Below are the code and all the weights of a small trained network. Each question names an input and a target symbol and asks about switching units off, where a switched-off unit gives its printed mean instead of its output.

import numpy as np


def w(rows, s, z=0):
    codes = np.array(rows[::2]) - 128.0
    scale = np.full(codes.shape[1], s)
    scale[-1] = z or s
    return codes * scale


def norm(h):
    return h / np.sqrt((h * h).mean(-1, keepdims=True) + 1e-5)


def f(y):
    return np.maximum(y, 0)


def softmax(a):
    e = np.exp(a - a.max(-1, keepdims=True))
    return e / e.sum(-1, keepdims=True)


def log_softmax(a):
    a = a - a.max(-1, keepdims=True)
    return a - np.log(np.exp(a).sum(-1, keepdims=True))


def net(x, mask):
    ids = ['βδηθμφ'.index(c) for c in x.split()]
    T = len(ids)
    res = E[ids] + P[:T]
    q, k, v = (norm(res) @ M[0].T for M in (Q, K, V))
    z = softmax(np.where(np.tri(T) > 0, q @ k.T / 4**0.5, -1e9)) @ v
    res = res + np.where(mask[0], z, O[0][:, -1]) @ O[0][:, :-1]
    y = f(norm(res) @ A[0][:, :-1].T + A[0][:, -1])
    res = res + np.where(mask[1:25], y, B[0][:, -1]) @ B[0][:, :-1]
    return log_softmax(norm(res)[-1] @ U[:, :-1].T + U[:, -1])


Q, K, V, O, A, B = {}, {}, {}, {}, {}, {}
E = w([
[114,47,114,149],'β',
[234,130,119,125],'δ',
[57,188,41,168],'η',
[158,134,176,134],'θ',
[120,170,157,61],'μ',
[159,255,47,110],'φ',
],0.018)
P = w([
[1,237,189,14],'0',
[139,28,222,142],'1',
[34,19,82,27],'2',
[177,221,145,94],'3',
[114,15,165,227],'4',
[46,25,72,27],'5',
[186,245,125,100],'6',
[115,37,149,250],'7',
],0.0084)
Q[0] = w([
[66,37,102,167],'H1',
[94,99,86,87],'H1',
[73,190,175,254],'H1',
[133,190,89,87],'H1',
],0.0086)
K[0] = w([
[95,34,215,100],'H1',
[161,139,141,37],'H1',
[139,154,161,255],'H1',
[194,217,125,100],'H1',
],0.0095)
V[0] = w([
[151,120,68,11],'H1',
[141,178,169,165],'H1',
[115,173,254,177],'H1',
[155,218,85,168],'H1',
],0.0069)
O[0] = w([
[137,114,75,77,252],'H1',
[92,94,133,145,120],'H1',
[104,97,58,255,119],'H1',
[92,58,189,100,108],'H1',
],0.0079,0.0031)
A[0] = w([
[135,49,189,112,148],'N1',
[161,107,130,169,148],'N2',
[124,137,67,72,121],'N3',
[165,93,103,135,133],'N4',
[159,130,92,180,135],'N5',
[78,90,120,192,112],'N6',
[156,172,109,138,128],'N7',
[150,116,103,87,144],'N8',
[147,175,152,130,154],'N9',
[153,24,83,131,118],'N10',
[145,100,66,132,134],'N11',
[148,142,129,104,123],'N12',
[92,121,120,36,53],'N13',
[137,108,193,92,71],'N14',
[37,28,125,109,134],'N15',
[115,100,87,205,105],'N16',
[103,154,160,146,150],'N17',
[141,66,148,73,92],'N18',
[185,80,106,110,183],'N19',
[95,113,159,78,124],'N20',
[121,154,234,107,116],'N21',
[93,13,155,199,101],'N22',
[108,2,117,174,2],'N23',
[139,154,176,186,162],'N24',
],0.016,0.013)
B[0] = w([
[107,156,104,101,187],'N1',
[132,92,108,110,176],'N2',
[169,120,126,135,204],'N3',
[116,130,104,121,176],'N4',
[166,123,134,149,168],'N5',
[60,135,118,143,155],'N6',
[103,112,113,121,163],'N7',
[130,158,152,133,202],'N8',
[92,119,122,137,184],'N9',
[84,179,136,78,188],'N10',
[159,121,102,145,173],'N11',
[107,140,121,150,167],'N12',
[163,98,139,180,169],'N13',
[72,151,170,121,142],'N14',
[114,70,179,132,169],'N15',
[184,136,120,90,156],'N16',
[148,127,155,113,156],'N17',
[108,170,153,116,165],'N18',
[89,142,123,160,249],'N19',
[128,97,110,144,166],'N20',
[164,121,73,132,175],'N21',
[243,149,127,102,173],'N22',
[4,105,100,232,142],'N23',
[139,117,70,144,180],'N24',
],0.016,0.011)
U = w([
[156,88,201,138,205],'β',
[130,193,183,238,77],'δ',
[43,113,153,109,191],'η',
[58,63,9,179,3],'θ',
[232,117,75,102,125],'μ',
[117,207,129,7,157],'φ',
],0.012,0.0063)

Each question gives the input, a string of symbols that net reads in full, and the target symbol t.
The units are the heads (4 rows each of Q, K, V and O) and the neurons (one row each of A and B). Each row of codes is followed by its name. A weight is (code - 128) times the scale printed after its matrix; where a second scale follows, it is the last column's (O, A, B and U).
mask holds one flag per unit, heads first, then neurons. A switched-off unit (its flag False) gives its mean, the last column of its rows in O or B, instead of its output. The means were averaged over made-up inputs and are rounded, as every weight is.
A unit's drop is (log p(t) with every unit on - log p(t) with that unit switched off) / (log p(t) with every unit on - log p(t) with every unit switched off).
The circuit of an input: a set's keep is (log p(t) with only the set's units on - log p(t) with every unit switched off) / (log p(t) with every unit on - log p(t) with every unit switched off). Starting from the 12 units with the biggest drops (on a tie, the unit counted first), units are removed one at a time, each time the one whose removal leaves the highest keep (on an exact tie, the one counted first), for as long as the keep stays at least 0.8.
circuit, biggest first: the units of the circuit, biggest drop first
unit that matters most: the unit with the biggest drop
k most important neurons: the k neurons with the biggest drops, biggest first
drop of u: that unit's drop, to one decimal
input β θ φ φ μ η β, target μ: circuit, biggest first => (H1 N16)
input μ β δ δ, target δ: circuit, biggest first => (N19 N22)
input β δ β β, target δ: circuit, biggest first => (H1 N8 N19)
input θ θ θ θ η, target μ: 2 most important neurons => (N16 N22)
input β θ δ η θ β μ, target μ: unit that matters most => N21
input δ δ δ η φ δ φ μ, target η: circuit, biggest first => (N15 H1)
input δ θ θ μ δ β, target η: 2 most important neurons => (N10 N15)
input η μ β δ μ μ, target β: circuit, biggest first => (N13 N15)
input θ θ μ δ θ φ β, target φ: 2 most important neurons => (N10 N13)
input δ δ φ φ δ δ β, target δ: 2 most important neurons => (N19 N13)
input δ φ θ δ μ β, target η: 3 most important neurons => (N10 N23 N15)
input μ η δ θ, target θ: 2 most important neurons => (N22 N9)
input δ β μ δ φ φ, target μ: 3 most important neurons => (N3 N10 N13)
input β μ δ, target φ: unit that matters most => N10
input δ μ θ, target δ: drop of N5 => 0.0
input θ η φ β δ μ, target β: drop of N3 => 0.1
input δ δ δ θ β β β δ, target θ: drop of H1 => 1.0
